Here is a tiny trained network, its code and every weight. The questions are about switching its units off for an input and a target symbol, where a switched-off unit gives its printed mean instead of its output.

import numpy as np


def w(rows, s, z=0):
    codes = np.array(rows[::2]) - 128.0
    scale = np.full(codes.shape[1], s)
    scale[-1] = z or s
    return codes * scale


def f(y):
    return np.maximum(y, 0)


def softmax(a):
    e = np.exp(a - a.max(-1, keepdims=True))
    return e / e.sum(-1, keepdims=True)


def log_softmax(a):
    a = a - a.max(-1, keepdims=True)
    return a - np.log(np.exp(a).sum(-1, keepdims=True))


def net(x, mask):
    ids = ['βημξτφω'.index(c) for c in x.split()]
    T = len(ids)
    res = E[ids] + P[:T]
    r = res
    for j in range(3):
        rows = slice(3 * j, 3 * j + 3)
        q, k, v = (r @ M[0][rows].T for M in (Q, K, V))
        z = softmax(np.where(np.tri(T) > 0, q @ k.T / 3**0.5, -1e9)) @ v
        o = O[0][rows]
        res = res + np.where(mask[j], z, o[:, -1]) @ o[:, :-1]
    y = f(res @ A[0][:, :-1].T + A[0][:, -1])
    res = res + np.where(mask[3:27], y, B[0][:, -1]) @ B[0][:, :-1]
    return log_softmax(res[-1] @ U[:, :-1].T + U[:, -1])


Q, K, V, O, A, B = {}, {}, {}, {}, {}, {}
E = w([
[68,144,56],'β',
[29,104,171],'η',
[103,125,170],'μ',
[146,3,142],'ξ',
[98,191,234],'τ',
[152,119,154],'φ',
[135,135,179],'ω',
],0.014)
P = w([
[212,70,148],'0',
[1,82,166],'1',
[65,65,137],'2',
[81,84,119],'3',
[166,148,31],'4',
[131,170,76],'5',
],0.008)
Q[0] = w([
[201,115,235],'H1',
[171,151,228],'H1',
[2,61,229],'H1',
[31,72,167],'H2',
[247,95,91],'H2',
[67,120,133],'H2',
[79,148,237],'H3',
[81,235,180],'H3',
[153,190,45],'H3',
],0.0099)
K[0] = w([
[103,40,186],'H1',
[109,46,155],'H1',
[212,114,171],'H1',
[207,101,159],'H2',
[74,248,173],'H2',
[151,120,126],'H2',
[198,201,98],'H3',
[115,193,125],'H3',
[61,126,147],'H3',
],0.013)
V[0] = w([
[2,87,70],'H1',
[88,59,59],'H1',
[118,172,151],'H1',
[74,185,172],'H2',
[61,111,44],'H2',
[104,217,209],'H2',
[140,165,41],'H3',
[4,126,201],'H3',
[59,187,49],'H3',
],0.0084)
O[0] = w([
[9,105,121,124],'H1',
[41,152,120,156],'H1',
[165,97,135,92],'H1',
[140,126,189,88],'H2',
[90,67,110,80],'H2',
[149,144,194,77],'H2',
[166,83,120,15],'H3',
[85,138,177,198],'H3',
[133,78,155,3],'H3',
],0.011,0.006)
A[0] = w([
[167,174,200,128],'N1',
[158,144,112,60],'N2',
[235,189,110,229],'N3',
[76,177,55,71],'N4',
[73,185,45,74],'N5',
[138,149,214,165],'N6',
[125,14,71,160],'N7',
[139,31,111,178],'N8',
[163,54,207,153],'N9',
[84,197,40,58],'N10',
[82,110,175,112],'N11',
[114,225,114,87],'N12',
[72,60,2,179],'N13',
[225,48,24,63],'N14',
[195,197,108,119],'N15',
[142,180,108,127],'N16',
[158,69,197,153],'N17',
[115,235,85,172],'N18',
[95,118,79,77],'N19',
[135,103,89,85],'N20',
[64,154,155,253],'N21',
[85,123,156,72],'N22',
[143,172,108,128],'N23',
[163,213,88,145],'N24',
],0.0074,0.0045)
B[0] = w([
[168,133,118,179],'N1',
[132,143,125,131],'N2',
[72,131,78,186],'N3',
[159,137,150,199],'N4',
[166,143,164,207],'N5',
[133,154,110,186],'N6',
[119,111,173,167],'N7',
[106,74,180,151],'N8',
[116,122,182,157],'N9',
[161,142,192,197],'N10',
[131,145,139,168],'N11',
[105,68,125,174],'N12',
[190,117,130,235],'N13',
[2,66,214,145],'N14',
[107,147,94,157],'N15',
[116,113,122,149],'N16',
[124,131,189,154],'N17',
[122,55,104,208],'N18',
[170,137,148,163],'N19',
[99,144,176,135],'N20',
[163,145,90,254],'N21',
[106,160,142,155],'N22',
[101,120,121,145],'N23',
[75,107,113,163],'N24',
],0.0094,0.0095)
U = w([
[209,215,219,18],'β',
[213,122,93,244],'η',
[103,110,3,233],'μ',
[91,16,216,95],'ξ',
[16,185,177,2],'τ',
[139,166,44,194],'φ',
[118,160,98,102],'ω',
],0.0061,0.0033)

Each question gives the input, a string of symbols that net reads in full, and the target symbol t.
The units are the heads (3 rows each of Q, K, V and O) and the neurons (one row each of A and B). Each row of codes is followed by its name. A weight is (code - 128) times the scale printed after its matrix; where a second scale follows, it is the last column's (O, A, B and U).
mask holds one flag per unit, heads first, then neurons. A switched-off unit (its flag False) gives its mean, the last column of its rows in O or B, instead of its output. The means were averaged over made-up inputs and are rounded, as every weight is.
A unit's drop is (log p(t) with every unit on - log p(t) with that unit switched off) / (log p(t) with every unit on - log p(t) with every unit switched off).
The circuit of an input: a set's keep is (log p(t) with only the set's units on - log p(t) with every unit switched off) / (log p(t) with every unit on - log p(t) with every unit switched off). Starting from the 12 units with the biggest drops (on a tie, the unit counted first), units are removed one at a time, each time the one whose removal leaves the highest keep (on an exact tie, the one counted first), for as long as the keep stays at least 0.8.
circuit, biggest first: the units of the circuit, biggest drop first
most important unit: the unit with the biggest drop
top k neurons: the k neurons with the biggest drops, biggest first
which heads matter: for each layer, one digit per head in row order, 1 if its drop is at least 0.15 and else 0, layers parted by /
drop when u is switched off: that unit's drop, to one decimal
input τ μ μ, target β: circuit, biggest first -> (H2; H1)
input β β τ, target ξ: circuit, biggest first -> (H3; H2)
input ξ η τ ω β, target τ: most important unit -> H3
input τ β ω, target β: circuit, biggest first -> (H2; H1)
input β ω η, target ξ: which heads matter -> 011
input ξ τ η, target η: which heads matter -> 010
input τ η τ, target β: which heads matter -> 110
input τ φ τ η, target β: circuit, biggest first -> (H1; H2)
input φ ω η φ ξ, target ξ: which heads matter -> 001
input τ τ η, target β: which heads matter -> 110
input φ τ φ τ, target μ: which heads matter -> 100
input η μ φ β ξ, target ξ: top 2 neurons -> (N8; N7)
input ξ ξ ξ τ ξ β, target η: top 2 neurons -> (N13; N18)
input β β μ, target ξ: most important unit -> H3
input ξ μ β, target β: top 3 neurons -> (N10; N5; N13)
input τ τ φ, target β: drop when H2 is switched off -> 1.0
input μ τ ξ μ ξ, target β: drop when N17 is switched off -> 0.1
input η η τ φ, target τ: drop when N21 is switched off -> -0.1
